Below are the code and all the weights of a small trained network. Each question names an input and a target symbol and asks about switching units off, where a switched-off unit gives its printed mean instead of its output.

import numpy as np


def w(rows, s, z=0):
    codes = np.array(rows[::2]) - 128.0
    scale = np.full(codes.shape[1], s)
    scale[-1] = z or s
    return codes * scale


def f(y):
    return y / 2 * (1 + np.tanh(0.7978845608 * (y + 0.044715 * y**3)))


def softmax(a):
    e = np.exp(a - a.max(-1, keepdims=True))
    return e / e.sum(-1, keepdims=True)


def log_softmax(a):
    a = a - a.max(-1, keepdims=True)
    return a - np.log(np.exp(a).sum(-1, keepdims=True))


def net(x, mask):
    ids = ['αβγεζηθλμπτφψ'.index(c) for c in x.split()]
    T = len(ids)
    res = E[ids] + P[:T]
    u = 0
    for l in range(2):
        q, k, v = (res @ M[l].T for M in (Q, K, V))
        z = softmax(np.where(np.tri(T) > 0, q @ k.T / 2**0.5, -1e9)) @ v
        res = res + np.where(mask[u], z, O[l][:, -1]) @ O[l][:, :-1]
        u += 1
        y = f(res @ A[l][:, :-1].T + A[l][:, -1])
        res = res + np.where(mask[u : u + 4], y, B[l][:, -1]) @ B[l][:, :-1]
        u += 4
    return log_softmax(res[-1] @ U[:, :-1].T + U[:, -1])


Q, K, V, O, A, B = {}, {}, {}, {}, {}, {}
E = w([
[91,131,134,95],'α',
[102,133,129,113],'β',
[181,23,154,157],'γ',
[89,137,146,109],'ε',
[111,76,172,124],'ζ',
[105,113,169,109],'η',
[127,131,167,113],'θ',
[85,71,156,128],'λ',
[144,91,185,121],'μ',
[88,143,116,122],'π',
[74,139,169,103],'τ',
[78,126,128,122],'φ',
[111,161,80,4],'ψ',
],0.014)
P = w([
[147,146,70,114],'0',
[120,120,153,113],'1',
[68,137,142,161],'2',
[192,151,142,124],'3',
[116,60,72,111],'4',
[45,134,127,187],'5',
[188,144,170,80],'6',
[121,24,1,129],'7',
],0.025)
Q[0] = w([
[188,243,157,210],'L0H1',
[149,141,254,156],'L0H1',
],0.0076)
K[0] = w([
[178,87,189,3],'L0H1',
[170,130,82,55],'L0H1',
],0.0066)
V[0] = w([
[168,247,119,223],'L0H1',
[209,120,165,74],'L0H1',
],0.014)
O[0] = w([
[78,91,204,11,2],'L0H1',
[110,56,46,115,80],'L0H1',
],0.011,0.0067)
A[0] = w([
[90,234,110,99,60],'L0N1',
[96,164,254,251,165],'L0N2',
[8,96,55,140,254],'L0N3',
[157,49,189,191,40],'L0N4',
],0.0094,0.0073)
B[0] = w([
[106,253,48,228,139],'L0N1',
[174,233,68,177,233],'L0N2',
[117,56,206,186,254],'L0N3',
[53,202,157,90,178],'L0N4',
],0.011,0.0086)
Q[1] = w([
[42,79,86,213],'L1H1',
[37,248,2,132],'L1H1',
],0.0083)
K[1] = w([
[54,72,1,155],'L1H1',
[116,81,97,77],'L1H1',
],0.0093)
V[1] = w([
[2,137,72,75],'L1H1',
[106,129,199,99],'L1H1',
],0.009)
O[1] = w([
[209,138,140,217,2],'L1H1',
[127,150,251,169,12],'L1H1',
],0.012,0.0088)
A[1] = w([
[104,63,182,49,206],'L1N1',
[135,73,125,129,254],'L1N2',
[72,168,179,168,143],'L1N3',
[251,38,103,144,45],'L1N4',
],0.017,0.0038)
B[1] = w([
[147,131,247,196,249],'L1N1',
[108,44,82,200,227],'L1N2',
[142,65,149,59,229],'L1N3',
[219,174,156,85,211],'L1N4',
],0.014,0.011)
U = w([
[135,141,145,137,146],'α',
[179,150,195,95,162],'β',
[17,150,43,157,186],'γ',
[181,111,202,106,10],'ε',
[111,121,127,91,220],'ζ',
[148,102,146,139,105],'η',
[149,94,189,39,94],'θ',
[119,157,133,110,213],'λ',
[79,41,91,135,56],'μ',
[207,179,129,10,139],'π',
[205,94,119,118,64],'τ',
[152,149,164,87,167],'φ',
[123,247,75,246,144],'ψ',
],0.012)

Each question gives the input, a string of symbols that net reads in full, and the target symbol t.
The units are the heads (2 rows each of Q, K, V and O) and the neurons (one row each of A and B). Each row of codes is followed by its name. A weight is (code - 128) times the scale printed after its matrix; where a second scale follows, it is the last column's (O, A, B and U).
mask holds one flag per unit, layer by layer, with each layer's heads first. A switched-off unit (its flag False) gives its mean, the last column of its rows in O or B, instead of its output. The means were averaged over made-up inputs and are rounded, as every weight is.
A unit's drop is (log p(t) with every unit on - log p(t) with that unit switched off) / (log p(t) with every unit on - log p(t) with every unit switched off).
The circuit of an input: a set's keep is (log p(t) with only the set's units on - log p(t) with every unit switched off) / (log p(t) with every unit on - log p(t) with every unit switched off). Starting from all 10 units, units are removed one at a time, each time the one whose removal leaves the highest keep (on an exact tie, the one counted first), for as long as the keep stays at least 0.8.
units of the circuit, in order: the units of the circuit, biggest drop first
unit that matters most: the unit with the biggest drop
k most important neurons: the k neurons with the biggest drops, biggest first
top k neurons in layer l: the k neurons of layer l with the biggest drops, biggest first
input θ φ γ, target θ: unit that matters most => L1N3
input τ γ λ λ ζ ψ ζ ζ, target τ: 2 most important neurons => L0N1; L1N4
input β μ θ ζ β, target ε: units of the circuit, in order => L1N1; L0H1; L0N2
input μ γ β γ γ, target β: units of the circuit, in order => L0H1; L1H1
input γ γ ζ, target γ: top 2 neurons in layer 1 => L1N1; L1N4
input γ γ γ ψ ψ θ η γ, target ε: units of the circuit, in order => L1N1; L0H1
input ψ γ τ, target ψ: 2 most important neurons => L0N2; L0N1
input ζ γ β γ α, target β: 2 most important neurons => L1N1; L0N3
input γ ψ ε γ η μ, target γ: top 3 neurons in layer 1 => L1N1; L1N4; L1N3
input α ζ ψ ζ, target π: 2 most important neurons => L1N1; L1N2
input β ζ ψ γ ψ, target τ: 3 most important neurons => L1N4; L0N1; L1N2
input θ ζ γ φ λ ψ θ, target π: 2 most important neurons => L1N4; L0N4
input μ γ ζ ψ λ, target γ: units of the circuit, in order => L1N1; L1N3
input ε ψ η ε, target π: unit that matters most => L0H1
input ψ γ β, target ψ: 3 most important neurons => L0N2; L0N1; L0N4
input ζ ζ γ η β λ ψ λ, target ψ: units of the circuit, in order => L0H1; L0N2
input μ γ γ ζ λ λ γ θ, target ψ: 2 most important neurons => L0N2; L1N3
input α ψ γ α γ θ γ π, target ε: 2 most important neurons => L1N1; L0N3
input γ γ ψ γ φ λ γ β, target ψ: units of the circuit, in order => L0H1; L1N3
input γ μ μ θ γ π ζ γ, target θ: units of the circuit, in order => L0H1
input ψ μ θ γ η ψ, target ψ: 3 most important neurons => L0N1; L0N2; L0N4
